m =
[[ -5.3   9.9  -5.5 -14.8 -23.6  -6.0  17.4  -8.7   4.7 -44.4 -51.2 -24.2
   19.4  32.4   5.8]
 [-18.6  28.4   5.9 -18.9  35.7  -5.6 -30.4  -6.2 -43.8 -48.0   9.9  -4.8
  -12.9  38.7 -30.6]
 [-23.8  -9.9  -7.4  52.1 -37.2  -6.4   7.0 -22.0  11.2 -16.9 -33.5 -33.1
   15.8  -9.6   9.9]
 [-13.3 -19.6 -18.7  -0.2  -5.1 -19.0 -17.8 -14.1 -18.9  16.0   7.5  -8.5
  -23.1 -19.5 -20.9]
 [-15.2 -16.7 -13.7  18.2 -14.2 -13.3  -9.4 -15.1  -7.5   8.8  -2.6 -14.1
  -10.4 -18.5  -9.6]
 [ 23.4  10.3  14.8 -14.3   8.6  17.7  18.0  20.1  20.8   7.8   5.1  20.1
   14.0   7.2  19.3]
 [ 18.4 -41.6 -32.2 -27.9 -62.1 -17.9  39.9  -5.2  37.1  35.5 -51.7 -14.2
    6.8 -25.7  19.0]
 [ -3.3   7.7  -1.2 -21.7  19.1  -5.3 -15.3  -0.1 -22.0 -10.1  10.9   3.7
  -13.2  12.6 -17.8]
 [ -2.1 -18.4 -28.8 -52.9  -5.9 -28.2 -11.1 -10.3 -25.3   7.1  -9.9  -7.2
  -28.1   0.2 -29.0]
 [ -0.8 -25.4 -12.8   3.5   4.4 -10.4 -16.9  -2.8  -9.5  46.8  32.7  10.2
  -27.3 -38.2 -14.4]]
m[0,-15] => -5.3
m[9,-13] => -12.8
m[9,-15] => -0.8
m[4,-12] => 18.2
m[-4] => [18.4, -41.6, -32.2, -27.9, -62.1, -17.9, 39.9, -5.2, 37.1, 35.5, -51.7, -14.2, 6.8, -25.7, 19.0]
m[:, -4] => [-24.2, -4.8, -33.1, -8.5, -14.1, 20.1, -14.2, 3.7, -7.2, 10.2]
m[9,12] => -27.3
m[6,11] => -14.2
m[7,-3] => -13.2
m[0,-9] => 17.4
m[2,-5] => -33.5
m[-5,-14] => 10.3
m[-3,-4] => 3.7
m[5,9] => 7.8
m[9,-4] => 10.2
m[-7,-7] => -18.9
m[:, -1] => [5.8, -30.6, 9.9, -20.9, -9.6, 19.3, 19.0, -17.8, -29.0, -14.4]
m[-3,-14] => 7.7
m[2,8] => 11.2
m[-6] => [-15.2, -16.7, -13.7, 18.2, -14.2, -13.3, -9.4, -15.1, -7.5, 8.8, -2.6, -14.1, -10.4, -18.5, -9.6]
m[4,-9] => -9.4
m[:, 9] => [-44.4, -48.0, -16.9, 16.0, 8.8, 7.8, 35.5, -10.1, 7.1, 46.8]
m[-2,-4] => -7.2
m[-2,9] => 7.1
m[8] => [-2.1, -18.4, -28.8, -52.9, -5.9, -28.2, -11.1, -10.3, -25.3, 7.1, -9.9, -7.2, -28.1, 0.2, -29.0]
m[-2,-14] => -18.4
m[-9,-11] => 35.7
m[-6,-13] => -13.7
m[8,-1] => -29.0
m[:, -7] => [4.7, -43.8, 11.2, -18.9, -7.5, 20.8, 37.1, -22.0, -25.3, -9.5]
m[-2,-10] => -28.2
m[4,4] => -14.2
m[-5,7] => 20.1
m[1,-1] => -30.6
m[7,-2] => 12.6

M =
[[ 13.2  25.7  17.8 -28.0  15.7  14.4 -35.4 -15.2  -4.9 -44.1 -41.1  -5.7]
 [ 14.3  29.2  19.8 -21.8  21.2   7.0 -35.4  -9.0 -11.7 -42.4 -47.7  -5.4]
 [ 11.5  10.8   9.0 -32.9  -2.2  27.8 -28.7 -26.6  17.0 -39.7 -18.0  -5.6]
 [ 12.4  20.0  16.4 -30.8   7.4  19.3 -34.6 -21.5   5.2 -43.8 -31.2
   -6.7]]
Indices start at 0.
(0, 0) => 13.2
(1, 9) => -42.4
(2, 4) => -2.2
(2, 1) => 10.8
(3, 0) => 12.4
(3, 1) => 20.0
(0, 11) => -5.7
(0, 3) => -28.0
(2, 0) => 11.5
(3, 10) => -31.2
(2, 10) => -18.0
(1, 11) => -5.4
(2, 8) => 17.0
(0, 5) => 14.4
(1, 2) => 19.8
(3, 3) => -30.8
(3, 9) => -43.8
(1, 3) => -21.8
(3, 5) => 19.3
(2, 7) => -26.6
(0, 1) => 25.7
(2, 2) => 9.0
(3, 8) => 5.2
(2, 6) => -28.7
(0, 2) => 17.8
(0, 9) => -44.1
(1, 7) => -9.0
(0, 10) => -41.1
(0, 8) => -4.9

grid =
[[-11.2 -16.0 -25.7 -10.2 -12.6  16.0  -0.1  -2.0  -6.9   5.2  -4.7 -36.1
    5.4 -32.4]
 [  0.7 -15.3 -20.1   0.1 -14.7  12.0  11.1  -3.2 -24.8   5.7 -10.7 -35.2
    7.3 -28.5]
 [ 19.4  37.7   6.9   5.7  29.4   9.5 -11.3  17.1  26.5   3.6  62.4  14.9
    5.6  30.3]
 [  2.0 -19.6 -17.3 -21.3 -16.5  12.2   1.9 -23.6   3.8  -7.2   0.4 -17.9
   -7.7 -26.5]
 [ -9.3  -9.1 -17.1 -20.1  -7.3   4.2  -0.7  -9.2  -5.0   0.5 -18.5  -1.8
    5.0 -31.8]
 [-21.2 -13.5   7.4 -22.8 -22.3   5.4  -8.8 -17.8   4.1 -31.6 -23.5 -31.1
  -19.9 -37.5]
 [ 27.1 -20.5   0.6   4.0 -10.6   5.9  26.0 -22.8 -29.7 -14.9 -20.3 -39.3
   -9.1 -26.5]
 [ -4.1 -11.6  -2.0 -19.7  -1.5  -4.4   4.5 -18.2 -14.7 -14.2 -26.6 -25.0
   -4.2 -33.2]
 [ -9.7 -15.2 -13.6 -20.0 -13.8  -4.1   1.8 -26.9  -1.8   3.6 -17.2  -3.7
    2.6 -32.4]
 [-12.4 -12.7  -9.2 -19.6  23.5  18.8 -11.0   2.4   1.2  -2.3   4.1 -12.7
   66.1 -23.0]
 [-27.3  -3.6   9.5 -19.2   5.9  26.3 -11.8 -33.6   6.2 -35.0 -25.2 -20.4
    6.0 -31.8]]
Rows and columns are counted from 0.
row 0 col 0: -11.2
row 5 col 2: 7.4
row 1 col 11: -35.2
row 2 col 13: 30.3
row 6 col 11: -39.3
row 10 col 1: -3.6
row 7 col 10: -26.6
row 6 col 2: 0.6
row 4 col 2: -17.1
row 7 col 4: -1.5
row 7 col 3: -19.7
row 8 col 2: -13.6
row 2 col 7: 17.1
row 2 col 5: 9.5
row 10 col 3: -19.2
row 3 col 6: 1.9
row 6 col 13: -26.5
row 5 col 5: 5.4
row 1 col 2: -20.1
row 10 col 12: 6.0
row 1 col 9: 5.7
row 0 col 5: 16.0
row 10 col 5: 26.3
row 8 col 12: 2.6
row 6 col 5: 5.9
row 4 col 8: -5.0
row 5 col 8: 4.1
row 0 col 7: -2.0
row 10 col 2: 9.5
row 1 col 0: 0.7
row 9 col 8: 1.2
row 7 col 9: -14.2
row 6 col 4: -10.6
row 2 col 0: 19.4
row 2 col 11: 14.9
row 3 col 13: -26.5
row 5 col 6: -8.8
